Each row has a name. After each piece below comes the name of the row it's from, unless a question asks for something else. Each question is about the rows just above it. Places in a row count from 1.

J691: [-5.60 -2.47 -5.67 -1.30 -0.71  4.88 -3.70 -7.07 -5.28  2.77 -2.62 -6.72
  0.16 -0.67 -2.13 -0.68  4.50  4.73 -6.62  4.83  1.15 -4.44  0.56  1.07
 -3.43 -1.42 -4.23 -1.35 -4.22  5.23  3.84 -0.42 -4.12 -1.35 -5.23 -1.85
  4.16 -0.34  3.71  4.40  0.69 -1.28 -0.15 -4.99 -7.17]
J783: [-1.30 -0.42 -0.15 -2.62  4.93  4.16  4.83 -0.67 -3.70 -2.47 -1.85  1.15
 -4.44  0.69 -4.23  0.56  3.71  1.42  4.73  4.88 -4.99 -6.62 -1.35 -0.68
 -6.72  3.84 -5.67 -5.60 -3.43 -1.28 -7.07 -0.71 -4.12 -4.22  0.16 -0.34
 -1.42  5.24 -7.17 -1.35  4.50  1.07  4.40 -5.23  2.77]
J905: [-1.30 -0.42 -0.15 -2.62 -2.13  4.16  4.83 -0.67 -3.70 -2.47 -1.85  1.15
 -4.44  0.69 -4.23  0.56  3.71 -5.28  4.73  4.88 -4.99 -6.62 -1.35 -0.68
 -6.72  3.84 -5.67 -5.60 -3.43 -1.28 -7.07 -0.71 -4.12 -4.22  0.16 -0.34
 -1.42  5.24 -7.17 -1.35  4.50  1.07  4.40 -5.23  2.77]
Is [ 1.07 -3.43 -1.42 -4.23] printed in one of the named rows, side by side and in this order? | yes
Among the named rows, does one hold [-1.42 -4.23 -1.35] next to each other, in this order? | yes
Which row holds these entries in another order? [ 0.16 -0.34 -1.42  5.24 -7.17 -1.35  4.50  1.07  4.40 -5.23  2.77 -1.30
 -0.42 -0.15 -2.62  4.93  4.16  4.83 -0.67 -3.70 -2.47 -1.85  1.15 -4.44
  0.69 -4.23  0.56  3.71  1.42  4.73  4.88 -4.99 -6.62 -1.35 -0.68 -6.72
  3.84 -5.67 -5.60 -3.43 -1.28 -7.07 -0.71 -4.12 -4.22] | J783
Does one of the named rows hold [ 1.14 -4.44  0.56] side by side, in this order? | no
The row with [-1.30 -0.42 -0.15 -2.62  4.93  4.16  4.83 -0.67 -3.70 -2.47 -1.85  1.15
 -4.44  0.69 -4.23  0.56  3.71  1.42  4.73  4.88 -4.99 -6.62 -1.35 -0.68
 -6.72  3.84 -5.67 -5.60 -3.43 -1.28 -7.07 -0.71 -4.12 -4.22  0.16 -0.34
 -1.42  5.24 -7.17 -1.35  4.50  1.07  4.40 -5.23  2.77] is | J783
[ 2.77 -5.23  4.40  1.07  4.50 -1.35 -7.17  5.24 -1.42 -0.34  0.16 -4.22
 -4.12 -0.71 -7.07 -1.28 -3.43 -5.60 -5.67  3.84 -6.72 -0.68 -1.35 -6.62
 -4.99  4.88  4.73 -5.28  3.71  0.56 -4.23  0.69 -4.44  1.15 -1.85 -2.47
 -3.70 -0.67  4.83  4.16 -2.13 -2.62 -0.15 -0.42 -1.30] is which row reordered? | J905

